[ -9  -7 -22 -35 -10   5  60 -29 -25 -21  14  54 -15 -36  22 -55 -10  27
 -19  15 -11  26  -9  -1  45 -26   0  -4  52  -8  28  26  47   4  22 -23
   1 -56 -40 -30  57  21 -30]
z120
[ -1  12   2 -15  -1  12 -15   7  41  24  -8 -59  24  20 -34 -18  -1 -16
 -38  50  34   4 -21  29  64   5  25 -15 -62  52  -2  33  73  38 -35   9
 -32  12  -1   9   1  -2  19]
z271
[-22  24   9 -11 -29 -20 -10  18  15  15 -47  18   1  12 -14  -2 -42  18
 -11 -12 -11  28 -35   1 -40 -30   9 -70  25  11 -28   4 -23  -7 -21  18
  20   8 -72   6  15  23  19]
z623
[ 28 -24  26  13   2 -47   8   8  -9 -54 -40 -25 -22 -18   2  36 -62  23
 -29 -11   8  53  16  19  15  22 -27  30 -21   1  44  13 -12 -29 -11  26
  -1  10  32  70 -25 -26   3]
z98
[  5  31 -17  31 -34  28  13 -39 -49  18 -32  -7  29 -24  49 -25   0 -38
  30 -10 -30   7 -34   5 -30   1 -38  45   0  14  15  12  10  29 -34  48
 -12  -2 -37  34 -25   8  -2]
z120
[  2  28  21  12 -25 -42 -31  -2  -2  64 -20   8  -7 -29  30 -24 -42 -27
  46  58  38 -46   8  21  -6  36   6  21  14  48  23  11  -5  15 -21  21
 -10   2  11 -39  -5  -1   9]
z6
[ -2 -16 -17  -7   4 -18  54  33  -7  25 -23 -21  12  20  16   9  19  -7
  26  -7 -34  52 -43   8  93  25   7  10 -18  23 -40  38  16  36   3  37
  -1   5  28  66  -3 -37  24]
z271
[ 12  -4  10 -77 -26 -68 -23 -31  64  42  38  39 -42 -28 -41  10  -6   8
  11 -14 -23 -57 -39  -3  28  13  18 -55  30  13 -27  47  -1  26   6  -1
  -8  13  -6  -1  12  35  15]
z623
[ 14  38  -4   4  -5 -39 -25  34  46 -15  -7 -42  -1  17 -12  20 -24  12
  -5   7  36 -20  -2 -15  10  -9  15  -2  21  32 -12  -7  21 -40 -29   8
  15  22 -24   0   3  26  11]
z98
[  9 -24  10  31  24  10  -2   7   4  14  32 -16  18   3 -14  -6  38  44
 -77  42  56  78   9   8 -10 -49 -38  -6  36   9  51  54  33 -14   1  56
  -6 -32 -18  35  40  -2  42]
z624
[  7 -21  -9  17  16  26  38  12  29  28 -51 -10  17  34  35  28  27  25
 -46   8 -25  47 -12  19  -7 -46 -54 -28  27 -21   6  77  21  -4 -27  22
 -46 -11  -8 -21  63  32   4]
z756
[ 17 -40  -3 -20  34  32  -6   5  -1   9  38 -28  26  19  39  23  43  35
 -24   7  -1   3 -34  18  -7 -13 -55 -27  16 -27  12  56  79 -23 -13 -31
 -13  24 -30 -39   0   4 -62]
z756
[-10 -22   3 -26 -18 -67 -11  10  12  44   6 -30   7  16  14 -30 -55  48
 -14 -58  -8   6 -41  -3  19 -12 -15   8  37 -13   2   0 -11 -44  49  17
  47  -1  75 -22  54 -19 -49]
z546
[ 16   2   2  35 -45 -30 -15   6  29  -4 -37 -24  -2  12   1   7  -6  25
  12  -7 -28   0   4 -15   7  -2  -1  16  53  -6 -47  10  23   9 -11  46
  36   6 -14  27   2  -6  -8]
z624
[ -9  29 -10  21  17 -31   8   1  42  21  13 -30  -7 -28 -13 -22   5  10
  36  -4   6  -6 -19  -2  23   7  21  12  27  -5   8 -13  36 -32   5   4
  27  30  24   7  18  -3  -8]
z98
[-15 -39   0 -50  -2  -4  10  -5  57  33 -14 -17  -1  34 -28 -10  26  39
   7  22   3  19 -14  19   0 -36 -17   4  45 -60   0  39  35  -4  21 -26
   5  40 -20   0  11   7  -4]
z756
[  4 -11  36 -46 -23 -22  -4  37  17  -7  -8 -35  56   3  29  37  49   0
 -31  -6   3 -15 -40 -14  -7 -31 -52   3  38 -17 -15  40  14 -22 -16  38
  32  13 -32  23  10  13 -18]
z6
[  6  24  -8 -64  -5 -32 -96 -43 -25  10  -4  15  65   9  11 -23   6  40
 -31   8  15   0  16  21  17  21 -14   8   9  -4  40  52  16  28  -3  15
  10   2  12  17 -10  -3 -22]
z624
[ 16   6  32  59  -6 -25  24 -20  14  40 -37  43  45 -22  58 -44  15 -31
 -31 -36 -19  53  -7 -10 -10 -16 -34  -8 -25  17  11  28  -1  10  50  22
 -33 -13  39  16   5 -48  18]
z6
[  4  -5   1  32 -27 -10  15  14  34   1  15   2   9  10  14   9  49  19
  42  -6  36   0   4  -5 -24 -10 -24  13  69  24  -3  48  29  14   2  54
 -17 -62  -2  14  31  26  56]
z624
[-15  76  20  18  13 -85  19 -54 -65  10  11   4 -59 -55  41   1 -25  -8
  38 -66 -25   7   3 -11   7  21  31 -10 -33  -7  20   6   3  44 -19  36
 -16  -6  72  -2  20   0 -31]
z271
[  4  10   8  19  -3 -95  10  -7  16 -27  19  20 -29  -1   0   0  -7 -14
  33 -70   5 -15  -1 -22 -27  15  16 -26  49 -18 -34 -12  -6 -11  17 -15
   1  -5  73 -11  72 -28  14]
z546
[-25 -23  41  -4  17 -11  29  -4  38  54 -11 -32 -12   6  16  51 -42   4
   2 -22 -45 -25 -29  29  41  28  12  -5  18 -14  30  41 -13  17  14  -1
 -21  19  15 -26 -17  17   6]
z756
[-35 -24   7  10 -41 -16  10  10 -12   1 -22  13  42   6 -17   6  11  37
  19 -84 -36  22 -12 -28 -23  10  -6 -31  71 -38   8  22  -5 -11  17  28
  40  39  22  54   3  -6  13]
z120
[ 15   7 -15 -14  21 -10  44  -9  29  16  27   6  15   5  52  23  20  10
  22  46  40   0   0  47 -77   8 -39   9  24  32  25  23  -6   3 -11  15
 -33 -14 -22 -21  49  35  44]
z288
[  7 -31  -8 -14 -20  26  10  34  14  -8 -33   3  18 -41 -15  15 -17  36
 -37   6  25  30   4  11  -1 -17 -40   5  61 -41  -4   0   1 -15  -6  -3
  21   8 -13  15  14  28 -11]
z623
[  2  18   0 -17 -16 -23 -30  18  61  -5  -8 -13  38  14   1 -11  -7  44
 -42   2  12  -4  -4  -1  59 -16  29 -38  35  20   0  17  22   2 -11  24
   0  -6 -34  11  21   5  -1]
z624
[ 26 -10 -18 -10 -30  15  44 -54  45   8  -7  14  38 -23 -20  50  35   3
 -58  31 -31  14  42  21  10 -55  21  27  44 -50  63  18  12  -5  30   7
 -19  25 -37  58 -39  25 -15]
z120
[  4 -18 -14  10 -29  18  20   9  10  -7   9 -49   9  -2  16   4  -8  -3
  11  20  31   5 -29  22   8 -23 -12  34  49 -20  15 -24   4 -24  12 -25
  -7 -15  -9 -11  41 -30 -33]
z546
[  5  23   3 -11   7 -14   6 -39 -14  17  -6  11  35 -39 -62  43  32 -44
  -2  -5  10 -12  36   5  47  30  81   2  32 -22   2  -9 -12 -12  30 -30
  18 -18  13   6   3   4 -64]
z546
[  8  34 -37  15 -18  57  -5 -10  -3  32 -21  62 -10 -51   2  18 -36  17
 -60 -24 -22  19  15 -10  25 -12  31 -28  -8   4 -48 -16 -45  31  58 -34
 -32 -20  33 -51  25  28 -55]
z623
[  -1   37  -29    6    1  -27    1  -42 -109  -14   -3  -35  -18   24
   43   -9  -11  -40   26  -10    1   -3  -28  -23   33   40  -15   24
   14   34  -10    2   44   34  -37   18   49   -1   72   -9   46  -10
  -22]
z6
[ -3  71  -3  12  12 -48 -53 -39  39  25   0  19  67 -47 -21   5   2 -15
 -36 -70 -31 -27 -12 -19 -25   9  16 -50 -15 -19   5  -4  -3  -9  -8  27
 -35  52  20  -2  11  -5 -33]
z120
[-11  10  26  22 -50 -74  -6   5  57  33 -26 -37   3 -32 -18  23 -60  14
  85 -50   6 -12 -23  28 -15  31  13  28  11  35  14  -8 -35 -39  44  45
 -29 -11  16  10  -1 -42 -35]
z98
[-11  -9  32 -53 -51 -15 -30 -15   0  -9  -1 -18 -33   1  -7 -23  12  21
  -7  71  41   1 -14  25 -25 -21 -16  36  22   0   8  52  43  22   9   6
  39 -10 -20   5  33  14 -34]
z6
[  5 -25   8  16  -6 -32 -59  19  63 -39 -17   4   4 -43  -6 -42 -36   0
   9 -20  -4 -21 -10   1 -29  -9 -23   1  -6  44   2 -47 -16   7  21  63
 -35 -16  -7   6   4   8   7]
z288
[  5   9  19 -40   1 -53 -19  42 -25  29  34 -68  14  18  15  20  20  -3
 -27  13  20 -16  -7 -20  17  -7  -4  22  -7  -2 -28   1  -1 -19 -18   1
  31  50 -12  22 -11 -37 -30]
z271
[ 17  50 -10  35 -45 -18  38  30  71   2   1 -45 -37  17 102  30 -45   5
  35 -13 -44 -51 -16  23  27  24  28  -4   7  31   2  12 -22  30 -10   7
 -28 -10  20 -18  21  16  63]
z288
[ 12  23 -12 -16 -35 -21  61   1 -35  10 -26   6   8  -1  10 -38  -3  25
  37 -41  55  11  26 -37   5   5  26 -25   6  24   9 -23   3 -47 -29  10
   8 -12  -9  35  -7  -4 -63]
z120
[ -2 -21 -10 -26 -29 -78  62 -48  -5  42  10   4  -8  -6   7 -14  11 -20
  82 -14 -41 -29   5  16  40  23  49  34  22  30  -4  -2  22  24  24  28
  19   5  29  36 -22  -9 -28]
z271
[ -9 -23 -17 -31 -13  -5  25  -7  -4   3   7   5 -25  18   7 -15   0  12
  -6  -7 -55  16 -40  18  11 -42   4 -29  27   5 -42  51  35  13   0  18
  20  -8 -52 -23  32  29  10]
z756
[ 28  24  15  11   3  35  69  -6  27  -2 -32  22  -9 -21  36  55  25 -18
 -11  33  19  22  -5   9 -34   2 -26  34 -52   7 -21  30 -13  13  -5  27
 -18 -31  19  15 -17  57 -15]
z6
[ 11  42 -26  -2  27   5 -26   9  54   9  23 -40  -7  16  26  31 -16  41
 -49  16  37  24 -37 -10   9 -16 -12 -16  32  20 -10 -23  -8  28   3  -1
 -24  67 -26 -11  48  18  12]
z288
[ 14 -22 -50 -63 -35  -8  -5 -34 -25  76  20  -5 -11 -23  18 -23 -28  21
 -32   7 -17 -25 -21   8  73 -50 -26 -13  71   9  36  21  -1  30 -12  24
 -20  16  32 -19  47  24  20]
z623
[ -8  52 -20  29  32 -71 -10 -34 -69  37  29  51  -7  16  29   5 -16 -22
  12 -17 -44  -4  40 -20  15  11  67 -22  45  13 -29 -17 -26  41  34   0
  14  23  34 -17  -3 -52  65]
z624
[ 17 -27  20 -10 -30 -31   8 -34   2  40 -42  12   8  18  23   9 -45   1
  28 -31   8  -6 -30  28 -47  32 -29  20  21  46 -44  13  -7  35   5  16
 -12  28  33  -6  10   0 -20]
z546
[  5   2  35  -6  -5 -45  32  -5  28  38  39  11  -7 -28  52  36  11  17
  -4  17 -51 -24  -9  37 -23 -16 -12  13  41 -18 -10  65   5  15  24  34
  -6 -32 -20 -30  23  -3  29]
z624
[ 29 -11 -23  -2  -8  16 -13 -12  25   8  -4   2 -20  33 -39  54  27  12
 -22  87   8   0  32   4  -3   9   0  14  16 -15 -34  32  -3  25 -18  -6
  -8  16   4  16   4  -1  33]
z624
[ 13 -32  31 -32   5 -40  47 -66 -31  49  -1  19 -15  11   9  10 -34  11
  12 -15  44  16  -5  -1 -55 -13 -55  25   8  32  33   7  20  24  25  22
 -59  21   9   3 -26 -14  -9]
z120
[  9   2 -35 -28  24  57  57 -13 -11  19  24  39  -5 -22  29  -9  49   8
 -20  67  24  21  11  -4  16 -43  -9  40   9 -22  37   3   1  -5  31 -25
 -44 -31 -22   4   2  13 -44]
z120
[  3  -5  35  -2  30 -20 -37 -15  -4 -29 -11   6  15 -50  25  44   2  -8
 -28 -22 -42  22 -31  42  11 -17 -34  18  34 -74  16  40  48  46  33   3
 -30   8  25  -1   4 -23  -5]
z546
[  1  -3 -16  42  17 -32 -42  -9  18 -16  25 -58   3   0 -62  42 -13  17
 -36   8 -19   1 -14  -6   7   8  13  11  45   6 -16 -15  36 -20 -13  77
  66  18   5  24  17  15 -26]
z624
[-10  24 -40  -3  34  -8 -28  32 -42  -6  -9  20  33  39  71 -43   2 -23
  44  24 -39 -30  -9  29 -24  14  25 -22 -27  47 -48 -23  16   0 -21 -28
  -5  50  18 -19  -5 -71  19]
z98
[  -4   -8   30   19  -15 -114    7   -7   40   13   11   43   35  -23
   66  -17  -20  -16   52  -57  -74  -38  -14  -21    8   38  -27    7
   45  -28   49   22  -18  -12   24   -4   13   -7   -1   -3  -33    1
   43]
z271
[-11 -28   8  -2 -14 -29  28 -37  61  -4 -26 -38  18  49  21  38   0   0
  63 -21  15   4 -46  13 -46  48 -51  78  39   8  21 -14 -45  13  13  -8
  -9  79  32  90  -9 -27  17]
z98
[  3  53 -23  21  52  51 -20  13  27  -8  -6  -1  -3   8  13  13  22 -14
 -54  38  13  59 -23   6  20 -15  15  29 -13  -9 -46  16  11  30  17 -29
  -9  13 -65   3  -2  27 -15]
z756
[ 13   3 -19 -11  -7  48   0  39  40  19 -59 -14  -6 -32 -23  36  -4 -31
  28  15 -16 -29 -25  35  14   7  -9  33 -43  12 -89   2  19  43  -1  38
 -43 -23  44   2 -21  20 -17]
z623
[-24 -17  17  11  15  54 -20  -7 -13 -15  -2 -20  39  14 -47  17  36  -6
  -5  16  41  23  -9  33 -47   8  -4  -7 -15 -33  27  29  50 -16  24 -32
   3 -40  34 -18  15  -2 -29]
z546
[ 18  -1  18 -22 -33 -65  56 -51 -32  30  11  -7  25 -21  21 -38 -14 -11
  47 -44  62  12  16  24 -21  35  15  53  40   3  12 -17  -1 -16  28 -27
  43   5  29  28   2 -34 -34]
z546
[  4 -11  38 -14 -35 -90  10  -2  37  12 -14 -21  -1  22   6  22  -5  16
 -32  10 -33   7  12   4  -3 -14 -10  14  25 -20   0  55  22 -15  22  -4
  18 -12 -13  -5  36 -10 -29]
z271
[-10   5  22 -20 -30  -9  20   4   5  18 -52 -31  45   4  13  11  19   0
  40  26  -8 -39  36  47 -38  25   4 -15   3 -37  21  33  15 -34 -45 -46
  -9  35  23 -12  21 -47  -3]
z98
[ 20 -49  28  39   1   6  40  33  85  30 -46   0  20  15  33  -6  11  19
 -84  65 -41  23  -1  18  15 -28 -26 -11  28  20 -27  37  -7   0 -14  30
 -25  -1 -42  18  47 -30  16]
z624
[ -5   6  -8 -18 -76 -18 -41 -51   7   0 -39 -25  17 -20 -35  -1 -17 -23
  40 -43 -41 -25 -18  15   1  -9   9  24   6 -52   7  -4 -25  10  26   7
  -7 -12  42   8   7 -18 -32]
z546
[-12 -37  -9  21  29   8   4 -22 -15  22 -10  19  12  -3 -18   5  10 -39
  34 -52 -36 -38  -5  -8  28  72   2 -39 -11  20  -9  28  -2  18  -9  -9
 -40 -11  81 -33  18   0  -4]
z756
[   9   37   -3  -15  -55  -71  -34  -21   12  -17  -53   57   36   -5
  -18   48   -6  -19   56  -28  -17   -6   28   20  -89   11    9    4
    1    7 -107    7    3   50   22    3  -36   26  -28  -23  -11  -12
  -10]
z271
[ 34 -23 -28  -3  -3 -22  -3 -44  16 -13  -9   6  27 -23  34 -27 -46 -21
  -2  10 -21  -1 -47  26  54   8 -33  24 -23  46  23  -8  60  21  11  44
 -13  -2  31   1 -28  -7 -20]
z6
[  9 -15   1 -16   8 -13  33  34  71  -4  21 -18  44  -7  33 -12  47  16
 -36  21   0  11 -26   8  40   1 -15  13  -8  -4   4  32  28 -25  -1  -8
   6  -7 -22  30  18   7 -38]
z271
[ -1  65 -11  26  20 -44  17  51  29  20 -28   6  43  20  44  33  14 -25
  28 -39 -45  48 -61  -6   8  -7  22 -11  16  35 -97   1 -33  -3  25  23
   1  48 -63  43   1 -55  47]
z98
[-12  24  -2 -26  14   0 -29  28 102 -28  -8  19   5   2  -5 -13  19  14
  -5  31 -18 -20 -33  14   3  28  24  -1 -18  -7 -54  11   2   1  12 -53
   7  44  -9  12  17  -2  -5]
z98
[  8  71 -22 -14 -30 -52 -27  13 -24  27 -11  12 -22 -24  45  28 -12   1
  55 -44 -37 -28   5 -35  51  -4  29  47  49  -2 -54  -4 -37  11  52  -5
   5   1  14 -22   0  -8 -29]
z98
[ -3   2  14  -2 -25 -31 -60   5  68   2 -18 -11  16  20  -5  -5 -33  20
 -16 -15 -30   2 -34  15  -2   0  14 -18  30  -1 -28  28  24   0  19 -15
  20  42 -83 -11 -20   8 -23]
z756
[ 16  19  25  -8  15 -32 -23  18  64 -22   5  17  35 -22  22 -37  31 -14
 -64  31  38  11  -7 -22  33 -33  -4  -8  16   3  31   9  21 -12  -1   4
  13  11 -45  41 -11  16  20]
z6
[ 14  -7  22  17  -1  40 -50 -11 -29 -17  -2  50 -19 -20  45  -1  -7  14
  -4  84  51  47  -9  46 -35  12 -39   3  19 -12  71  61   3  32  -3 -54
 -53 -33 -56 -16  -1  -4   7]
z546
[ 49  26 -35 -14  43 -63   3 -21  -8  34 -41  -8  23 -15  35 -26   3 -12
  -5  18 -59  25 -19   4  59  18 -10  30  15  29 -52  -8  39  -1   1  48
  48  17 -33  12  23  -7 -75]
z288
[-23 -36  -5 -35   4   6  41 -40 -58  -5  21 -14 -20  21  -6  -4 -14  24
  -5  -2  -6 -18 -14  -1 -32 -32  17 -17  12  36  31 -29  39 -12 -12  40
  19  12  -2  11  -6  18 -74]
z120
[ 15  -3  21  36  -8 -47 -14 -47  -9  35 -38 -18  54 -41 -26  -8 -55 -28
 -11 -35 -12 -45  49   9 -26  76  -9  -3  21  30  28  -8  14  -8 -23  26
  38  11  45 -44  14  37   9]
z288
